Below are the code and all the weights of a small trained network. Each question names an input and a class and asks about switching units off, where a switched-off unit gives its printed mean instead of its output.

import numpy as np


def w(rows, s, z=0):
    codes = np.array(rows[::2]) - 128.0
    scale = np.full(codes.shape[1], s)
    scale[-1] = z or s
    return codes * scale


def f(y):
    return np.maximum(y, 0)


def log_softmax(a):
    a = a - a.max(-1, keepdims=True)
    return a - np.log(np.exp(a).sum(-1, keepdims=True))


def net(x, mask):
    res = np.array(x, float).reshape(1, 7) / 4 @ E
    y = f(res @ A[0][:, :-1].T + A[0][:, -1])
    res = res + np.where(mask, y, B[0][:, -1]) @ B[0][:, :-1]
    return log_softmax(res[-1] @ U[:, :-1].T + U[:, -1])


A, B = {}, {}
E = w([
[121,115,66,163,193,185,99,129],'x0',
[122,147,55,163,156,239,97,127],'x1',
[254,142,189,137,129,166,91,171],'x2',
[137,211,171,172,94,175,171,63],'x3',
[125,155,116,43,57,118,59,139],'x4',
[139,195,163,137,196,54,51,43],'x5',
[63,75,66,148,155,136,160,125],'x6',
],0.0078)
A[0] = w([
[84,106,95,158,201,113,122,71,52],'n0',
[121,240,159,64,80,63,90,95,91],'n1',
[55,80,71,142,223,113,155,108,142],'n2',
[49,84,66,174,238,111,122,57,108],'n3',
[123,68,167,147,90,92,210,122,109],'n4',
[205,253,169,183,137,215,117,101,140],'n5',
[207,100,212,126,170,62,62,156,54],'n6',
[106,55,75,84,74,191,150,177,137],'n7',
[209,191,194,85,124,47,48,132,253],'n8',
[168,194,202,71,98,65,70,114,174],'n9',
[89,73,7,67,108,220,88,198,90],'n10',
[128,138,152,102,97,90,181,158,157],'n11',
[212,138,179,142,183,124,63,147,153],'n12',
[177,190,144,206,161,251,136,95,97],'n13',
[110,216,162,79,70,88,94,81,118],'n14',
[96,251,143,66,55,66,98,69,122],'n15',
[162,197,136,235,131,219,132,88,85],'n16',
[56,111,95,184,255,123,110,45,122],'n17',
[107,89,177,125,72,82,221,152,63],'n18',
[99,45,113,116,58,117,215,172,132],'n19',
[123,74,67,97,131,162,106,207,87],'n20',
[207,67,182,146,203,108,77,186,56],'n21',
],0.0068,0.0023)
B[0] = w([
[104,168,86,158,171,71,135,128,168],'n0',
[104,70,199,197,186,132,63,34,213],'n1',
[8,180,81,159,133,77,130,143,198],'n2',
[39,218,40,181,195,46,134,142,204],'n3',
[66,139,180,104,96,80,213,151,165],'n4',
[237,162,177,183,169,212,207,107,232],'n5',
[208,121,134,58,150,45,85,153,198],'n6',
[93,80,100,108,67,182,113,171,199],'n7',
[217,78,189,112,203,93,36,77,254],'n8',
[165,88,205,122,181,110,75,68,233],'n9',
[82,102,30,135,85,218,46,194,222],'n10',
[127,102,203,103,114,116,152,111,163],'n11',
[234,150,123,77,130,109,140,152,201],'n12',
[178,207,125,168,116,204,192,157,215],'n13',
[88,57,195,206,180,154,85,30,202],'n14',
[24,70,193,232,181,158,73,3,217],'n15',
[171,201,121,191,144,206,216,144,204],'n16',
[95,217,65,170,219,57,157,121,204],'n17',
[84,111,216,97,79,81,201,140,169],'n18',
[45,69,172,77,41,109,174,180,186],'n19',
[117,111,64,134,76,164,75,163,185],'n20',
[201,149,78,48,105,64,119,200,181],'n21',
],0.006,0.01)
U = w([
[126,65,195,159,177,119,47,13,103],'0',
[46,202,44,170,184,53,141,132,146],'1',
[233,115,142,16,153,48,79,164,5],'2',
[190,200,138,181,133,254,222,130,76],'3',
[66,64,199,70,34,76,225,155,183],'4',
[85,56,42,94,44,222,52,187,255],'5',
],0.007,0.00077)

Each question gives the input, the list of numbers given to net, and the class t.
The units are the neurons (one row each of A and B). Each row of codes is followed by its name. A weight is (code - 128) times the scale printed after its matrix; where a second scale follows, it is the last column's (A, B and U).
mask holds one flag per neuron, in row order. A switched-off neuron (its flag False) gives its mean, the last column of its row in B, instead of its output. The means were averaged over made-up inputs and are rounded, as every weight is.
A unit's drop is (log p(t) with every unit on - log p(t) with that unit switched off) / (log p(t) with every unit on - log p(t) with every unit switched off).
The circuit of an input: a set's keep is (log p(t) with only the set's units on - log p(t) with every unit switched off) / (log p(t) with every unit on - log p(t) with every unit switched off). Starting from the 12 units with the biggest drops (on a tie, the unit counted first), units are removed one at a time, each time the one whose removal leaves the highest keep (on an exact tie, the one counted first), for as long as the keep stays at least 0.8.
circuit, biggest first: the units of the circuit, biggest drop first
top k neurons: the k neurons with the biggest drops, biggest first
drop when u is switched off: that unit's drop, to one decimal
input [3,-1,-4,-7,-2,7,-6], class 1: top 2 neurons => (n3 n17)
input [-3,0,0,7,0,-8,-1], class 4: circuit, biggest first => (n19 n18)
input [4,4,0,1,1,-1,8], class 1: circuit, biggest first => (n3)
input [-2,-8,-5,-5,-7,1,-7], class 4: circuit, biggest first => (n18 n4)
input [2,-5,7,1,-8,1,3], class 3: top 4 neurons => (n8 n9 n13 n16)
input [7,7,4,-8,-5,-1,5], class 1: top 4 neurons => (n3 n17 n2 n0)
input [-1,-2,-7,-5,-4,5,-5], class 1: circuit, biggest first => (n3 n17)
input [0,4,1,2,-5,0,5], class 1: top 2 neurons => (n3 n17)
input [1,7,0,-1,-7,-6,5], class 5: top 3 neurons => (n10 n7 n20)
input [6,5,8,-7,-4,-5,-6], class 5: top 2 neurons => (n10 n20)
input [-2,-1,-5,-6,0,-5,5], class 5: top 3 neurons => (n10 n20 n7)
input [6,4,7,-6,-4,0,3], class 5: top 2 neurons => (n10 n20)
input [-7,-8,-4,8,4,-6,-6], class 0: top 3 neurons => (n15 n1 n14)
input [0,-5,1,1,6,-4,7], class 4: circuit, biggest first => (n19)
input [4,4,3,-7,0,-1,7], class 5: top 3 neurons => (n10 n20 n7)
input [-6,-7,8,7,-7,-5,3], class 4: drop when n18 is switched off => 0.1
input [8,-4,4,1,-4,3,-8], class 2: drop when n8 is switched off => 0.1
input [-8,4,7,0,0,-4,-4], class 2: drop when n15 is switched off => 0.2
